Below are the code and all the weights of a small trained network. Each question names an input and a target symbol and asks about switching units off, where a switched-off unit gives its printed mean instead of its output.

import numpy as np


def w(rows, s, z=0):
    codes = np.array(rows[::2]) - 128.0
    scale = np.full(codes.shape[1], s)
    scale[-1] = z or s
    return codes * scale


def f(y):
    return y / 2 * (1 + np.tanh(0.7978845608 * (y + 0.044715 * y**3)))


def softmax(a):
    e = np.exp(a - a.max(-1, keepdims=True))
    return e / e.sum(-1, keepdims=True)


def log_softmax(a):
    a = a - a.max(-1, keepdims=True)
    return a - np.log(np.exp(a).sum(-1, keepdims=True))


def net(x, mask):
    ids = ['ΛΠΨβεζημξτ'.index(c) for c in x.split()]
    T = len(ids)
    res = E[ids] + P[:T]
    u = 0
    for l in range(3):
        q, k, v = (res @ M[l].T for M in (Q, K, V))
        z = softmax(np.where(np.tri(T) > 0, q @ k.T / 4**0.5, -1e9)) @ v
        res = res + np.where(mask[u], z, O[l][:, -1]) @ O[l][:, :-1]
        u += 1
        y = f(res @ A[l][:, :-1].T + A[l][:, -1])
        res = res + np.where(mask[u : u + 4], y, B[l][:, -1]) @ B[l][:, :-1]
        u += 4
    return log_softmax(res[-1] @ U[:, :-1].T + U[:, -1])


Q, K, V, O, A, B = {}, {}, {}, {}, {}, {}
E = w([
[89,120,158,155,88],'Λ',
[115,122,121,150,84],'Π',
[114,148,132,144,61],'Ψ',
[102,116,156,151,91],'β',
[102,126,94,150,119],'ε',
[61,158,146,147,99],'ζ',
[42,104,169,132,135],'η',
[67,211,71,143,126],'μ',
[92,111,156,170,214],'ξ',
[106,97,182,100,250],'τ',
],0.017)
P = w([
[114,171,113,227,58],'0',
[33,81,93,125,73],'1',
[14,106,95,107,108],'2',
[39,125,87,91,140],'3',
[43,156,104,96,172],'4',
[45,178,113,107,220],'5',
[38,183,126,112,237],'6',
[9,176,138,124,254],'7',
],0.0073)
Q[0] = w([
[153,111,60,145,119],'0.h0',
[74,151,124,163,126],'0.h0',
[147,98,126,117,47],'0.h0',
[248,109,100,89,112],'0.h0',
],0.014)
K[0] = w([
[131,64,137,48,193],'0.h0',
[84,140,108,217,195],'0.h0',
[52,163,99,16,116],'0.h0',
[66,47,139,10,105],'0.h0',
],0.011)
V[0] = w([
[146,220,55,173,149],'0.h0',
[105,139,164,103,234],'0.h0',
[111,24,49,175,227],'0.h0',
[1,142,192,131,148],'0.h0',
],0.0091)
O[0] = w([
[2,72,73,29,19,255],'0.h0',
[106,134,196,119,43,94],'0.h0',
[71,11,152,181,35,115],'0.h0',
[34,162,198,71,60,224],'0.h0',
],0.0061,0.0096)
A[0] = w([
[13,253,141,125,190,5],'0.n0',
[135,85,213,58,209,109],'0.n1',
[222,53,43,190,62,213],'0.n2',
[93,165,20,121,193,48],'0.n3',
],0.0062,0.0031)
B[0] = w([
[162,121,146,106,90,250],'0.n0',
[162,7,109,178,34,134],'0.n1',
[113,122,125,201,182,123],'0.n2',
[173,54,129,138,142,180],'0.n3',
],0.011,0.013)
Q[1] = w([
[65,170,128,176,151],'1.h0',
[175,158,170,224,58],'1.h0',
[254,129,141,194,122],'1.h0',
[21,225,7,149,77],'1.h0',
],0.0083)
K[1] = w([
[141,69,211,117,54],'1.h0',
[23,132,85,142,110],'1.h0',
[34,100,65,148,48],'1.h0',
[136,124,186,3,168],'1.h0',
],0.0079)
V[1] = w([
[38,130,158,140,193],'1.h0',
[152,221,155,63,92],'1.h0',
[116,158,254,103,60],'1.h0',
[103,181,166,127,181],'1.h0',
],0.0096)
O[1] = w([
[67,100,177,185,60,203],'1.h0',
[55,115,127,144,246,149],'1.h0',
[133,2,180,72,173,255],'1.h0',
[118,178,205,172,181,16],'1.h0',
],0.0094,0.0052)
A[1] = w([
[163,53,115,156,124,254],'1.n0',
[165,116,87,163,83,41],'1.n1',
[255,123,121,116,133,178],'1.n2',
[82,117,173,102,109,138],'1.n3',
],0.0089,0.0021)
B[1] = w([
[168,244,108,82,45,162],'1.n0',
[135,2,104,137,173,138],'1.n1',
[143,132,138,148,111,125],'1.n2',
[184,194,86,116,185,247],'1.n3',
],0.0094,0.012)
Q[2] = w([
[24,229,123,254,184],'2.h0',
[129,231,255,207,203],'2.h0',
[170,74,57,170,151],'2.h0',
[113,81,55,71,79],'2.h0',
],0.0061)
K[2] = w([
[71,148,68,133,112],'2.h0',
[45,229,60,93,96],'2.h0',
[132,231,121,65,158],'2.h0',
[135,2,128,166,122],'2.h0',
],0.0094)
V[2] = w([
[94,57,205,119,149],'2.h0',
[192,64,113,139,54],'2.h0',
[3,53,74,199,95],'2.h0',
[108,202,140,123,236],'2.h0',
],0.007)
O[2] = w([
[177,146,166,110,70,110],'2.h0',
[138,111,90,130,66,179],'2.h0',
[74,148,254,159,176,229],'2.h0',
[232,210,146,117,122,2],'2.h0',
],0.0075)
A[2] = w([
[53,52,146,147,129,2],'2.n0',
[97,181,53,69,62,133],'2.n1',
[29,253,143,172,240,146],'2.n2',
[151,170,206,214,115,147],'2.n3',
],0.0068,0.0081)
B[2] = w([
[198,30,176,78,254,173],'2.n0',
[198,169,158,125,181,254],'2.n1',
[160,77,50,185,158,227],'2.n2',
[182,141,199,190,48,130],'2.n3',
],0.0094,0.011)
U = w([
[171,182,162,159,131,114],'Λ',
[16,174,33,218,3,110],'Π',
[157,183,61,173,123,68],'Ψ',
[143,205,146,187,103,189],'β',
[90,93,155,151,97,89],'ε',
[200,169,184,105,200,50],'ζ',
[167,175,236,76,156,37],'η',
[2,202,60,22,161,143],'μ',
[18,221,221,117,12,254],'ξ',
[189,107,103,89,57,72],'τ',
],0.0052,0.0062)

Each question gives the input, a string of symbols that net reads in full, and the target symbol t.
The units are the heads (4 rows each of Q, K, V and O) and the neurons (one row each of A and B). Each row of codes is followed by its name. A weight is (code - 128) times the scale printed after its matrix; where a second scale follows, it is the last column's (O, A, B and U).
mask holds one flag per unit, layer by layer, with each layer's heads first. A switched-off unit (its flag False) gives its mean, the last column of its rows in O or B, instead of its output. The means were averaged over made-up inputs and are rounded, as every weight is.
A unit's drop is (log p(t) with every unit on - log p(t) with that unit switched off) / (log p(t) with every unit on - log p(t) with every unit switched off).
The circuit of an input: a set's keep is (log p(t) with only the set's units on - log p(t) with every unit switched off) / (log p(t) with every unit on - log p(t) with every unit switched off). Starting from the 12 units with the biggest drops (on a tie, the unit counted first), units are removed one at a time, each time the one whose removal leaves the highest keep (on an exact tie, the one counted first), for as long as the keep stays at least 0.8.
circuit, biggest first: the units of the circuit, biggest drop first
unit that matters most: the unit with the biggest drop
k most important neurons: the k neurons with the biggest drops, biggest first
top k neurons in layer l: the k neurons of layer l with the biggest drops, biggest first
input μ ξ Ψ Π ε Ψ β, target μ: top neuron in layer 1 : 1.n3
input τ μ τ Π, target τ: circuit, biggest first : 1.h0; 2.h0; 0.h0
input τ μ ε Π ξ ζ, target τ: circuit, biggest first : 2.h0; 1.h0; 0.h0
input ε Ψ ζ Ψ ε Π μ Ψ, target ε: 2 most important neurons : 1.n1; 0.n0
input ξ ξ μ ε, target ξ: 2 most important neurons : 0.n0; 0.n3
input ξ τ μ μ μ μ μ μ, target ξ: 2 most important neurons : 0.n0; 0.n3
input μ ε Ψ τ ε μ τ Π, target τ: 3 most important neurons : 0.n1; 2.n1; 1.n0
input μ η ε μ τ ε, target τ: 2 most important neurons : 0.n1; 2.n1
input ε ε ε, target ε: 3 most important neurons : 2.n0; 1.n3; 1.n1
input τ ξ ξ, target τ: circuit, biggest first : 1.h0; 2.h0; 0.h0
input ξ ζ Π μ ζ, target ξ: circuit, biggest first : 0.h0; 2.n2
input ε β η, target ε: 4 most important neurons : 2.n0; 1.n1; 0.n0; 1.n3
input ξ ε Π τ μ ζ Π Π, target ξ: circuit, biggest first : 2.n2; 1.h0
input ε μ μ ξ, target ε: 2 most important neurons : 1.n3; 2.n0
input ξ μ β μ β, target ξ: circuit, biggest first : 0.h0; 2.n2
input ε ε Ψ Π, target ε: top 2 neurons in layer 2 : 2.n0; 2.n1
input ε Π η, target ε: 4 most important neurons : 2.n0; 0.n0; 1.n1; 1.n3
input μ ε μ μ ξ ξ Π, target ξ: circuit, biggest first : 1.h0; 2.n2
input μ η μ μ Π, target μ: circuit, biggest first : 0.h0; 1.h0; 0.n0
input ε μ μ ε ε Λ, target ε: unit that matters most : 2.h0
input ε μ η ξ μ Π, target ε: unit that matters most : 2.h0
input η μ μ τ Ψ μ Λ ζ, target η: 2 most important neurons : 1.n3; 0.n1
input ε μ μ ζ ξ ε μ, target ε: top 3 neurons in layer 1 : 1.n1; 1.n3; 1.n0
input ε Ψ μ τ β η ξ, target ε: 4 most important neurons : 1.n3; 1.n1; 2.n0; 0.n0
input ζ Π μ, target ζ: circuit, biggest first : 1.h0; 2.h0; 0.h0; 0.n3
input ε μ τ μ, target τ: circuit, biggest first : 0.n1; 1.h0
